Below are the code and all the weights of a small trained network. Each question names an input and a class and asks about switching units off, where a switched-off unit gives its printed mean instead of its output.

import numpy as np


def w(rows, s, z=0):
    codes = np.array(rows[::2]) - 128.0
    scale = np.full(codes.shape[1], s)
    scale[-1] = z or s
    return codes * scale


def f(y):
    return y / 2 * (1 + np.tanh(0.7978845608 * (y + 0.044715 * y**3)))


def log_softmax(a):
    a = a - a.max(-1, keepdims=True)
    return a - np.log(np.exp(a).sum(-1, keepdims=True))


def net(x, mask):
    res = np.array(x, float).reshape(1, 7) / 4 @ E
    y = f(res @ A[0][:, :-1].T + A[0][:, -1])
    res = res + np.where(mask, y, B[0][:, -1]) @ B[0][:, :-1]
    return log_softmax(res[-1] @ U[:, :-1].T + U[:, -1])


A, B = {}, {}
E = w([
[142,102,143,144,115,135,140,119],'x0',
[123,171,171,64,61,113,190,86],'x1',
[121,129,117,121,129,126,124,134],'x2',
[182,191,76,162,154,167,248,150],'x3',
[81,167,164,198,101,182,93,150],'x4',
[137,114,162,147,121,110,161,121],'x5',
[145,130,111,124,126,137,101,132],'x6',
],0.014)
A[0] = w([
[155,132,129,11,132,110,168,98,89],'n0',
[165,94,145,164,127,134,93,124,98],'n1',
[154,149,96,178,126,168,202,165,235],'n2',
[53,83,152,134,146,164,112,118,75],'n3',
[164,44,116,125,181,129,148,128,248],'n4',
[165,115,96,98,203,113,54,165,254],'n5',
[93,162,55,199,138,159,160,182,119],'n6',
[96,108,129,150,133,138,73,160,209],'n7',
[113,105,146,114,121,55,97,57,220],'n8',
[79,76,125,208,130,174,87,152,78],'n9',
[138,195,170,103,51,172,117,78,218],'n10',
[47,157,202,169,112,180,127,126,227],'n11',
[178,175,102,121,123,173,186,89,100],'n12',
[142,129,81,114,90,130,83,154,110],'n13',
],0.011,0.0049)
B[0] = w([
[147,48,161,69,108,130,144,114,231],'n0',
[113,157,142,160,92,94,139,154,162],'n1',
[201,233,119,70,169,133,197,118,254],'n2',
[131,137,108,135,90,145,88,166,173],'n3',
[57,156,95,116,192,72,146,90,221],'n4',
[144,131,70,178,158,102,97,98,247],'n5',
[195,194,170,127,184,183,193,97,217],'n6',
[73,103,116,179,141,174,122,172,211],'n7',
[83,24,116,192,94,200,75,99,229],'n8',
[165,163,133,149,147,144,80,168,214],'n9',
[44,62,56,134,138,58,183,72,217],'n10',
[94,147,125,207,139,71,119,145,224],'n11',
[173,162,121,2,113,112,165,206,220],'n12',
[104,145,170,100,78,137,90,51,150],'n13',
],0.0091,0.013)
U = w([
[43,71,92,166,181,83,137,92,252],'0',
[133,204,31,82,159,76,202,93,229],'1',
[115,149,119,175,96,118,85,222,48],'2',
[182,206,179,116,169,193,163,151,36],'3',
[97,45,129,94,81,146,136,63,73],'4',
[174,131,142,1,125,106,186,168,21],'5',
],0.0087,0.0039)

Each question gives the input, the list of numbers given to net, and the class t.
The units are the neurons (one row each of A and B). Each row of codes is followed by its name. A weight is (code - 128) times the scale printed after its matrix; where a second scale follows, it is the last column's (A, B and U).
mask holds one flag per neuron, in row order. A switched-off neuron (its flag False) gives its mean, the last column of its row in B, instead of its output. The means were averaged over made-up inputs and are rounded, as every weight is.
A unit's drop is (log p(t) with every unit on - log p(t) with that unit switched off) / (log p(t) with every unit on - log p(t) with every unit switched off).
The circuit of an input: a set's keep is (log p(t) with only the set's units on - log p(t) with every unit switched off) / (log p(t) with every unit on - log p(t) with every unit switched off). Starting from the 12 units with the biggest drops (on a tie, the unit counted first), units are removed one at a time, each time the one whose removal leaves the highest keep (on an exact tie, the one counted first), for as long as the keep stays at least 0.8.
circuit, biggest first: the units of the circuit, biggest drop first
unit that matters most: the unit with the biggest drop
top k neurons: the k neurons with the biggest drops, biggest first
drop when u is switched off: that unit's drop, to one decimal
input [7,-4,4,-2,3,7,-2], class 2: unit that matters most => n10
input [-3,-4,5,-4,2,-4,-2], class 2: circuit, biggest first => (n10 n9)
input [-8,-4,8,1,1,-5,5], class 3: circuit, biggest first => (n10 n6)
input [-8,1,3,-1,-1,3,-7], class 4: circuit, biggest first => (n4 n5 n2)
input [1,3,3,8,-2,-6,8], class 5: circuit, biggest first => (n12 n5)
input [2,3,6,1,-6,-6,-1], class 5: circuit, biggest first => (n0 n10)
input [-8,-1,-8,2,3,6,3], class 3: top 3 neurons => (n4 n10 n5)
input [2,2,2,7,-6,-5,-1], class 5: circuit, biggest first => (n12 n0)
input [3,6,-5,0,-4,6,0], class 4: top 2 neurons => (n2 n8)
input [5,8,0,-1,3,7,5], class 0: top 2 neurons => (n10 n11)
input [1,-1,1,7,8,0,-3], class 3: top 2 neurons => (n6 n4)
input [4,0,-3,0,-8,5,-7], class 0: top 2 neurons => (n4 n2)
input [3,-3,-3,6,4,4,3], class 3: top 2 neurons => (n6 n10)
input [4,-2,-5,1,8,3,-4], class 3: circuit, biggest first => (n6)
input [-4,-5,5,-7,2,0,6], class 2: top 3 neurons => (n9 n10 n3)
input [-6,7,-1,-1,2,-8,8], class 0: top 2 neurons => (n10 n2)
input [2,-8,1,-2,3,-2,2], class 2: top 2 neurons => (n9 n10)
input [-6,4,-6,-7,-7,5,-3], class 4: drop when n4 is switched off => 0.0
input [2,8,-3,-1,8,1,6], class 0: drop when n10 is switched off => 0.2
input [8,-8,7,3,5,-6,-5], class 3: unit that matters most => n6
input [-7,-6,-8,6,4,4,-5], class 3: drop when n6 is switched off => 0.1
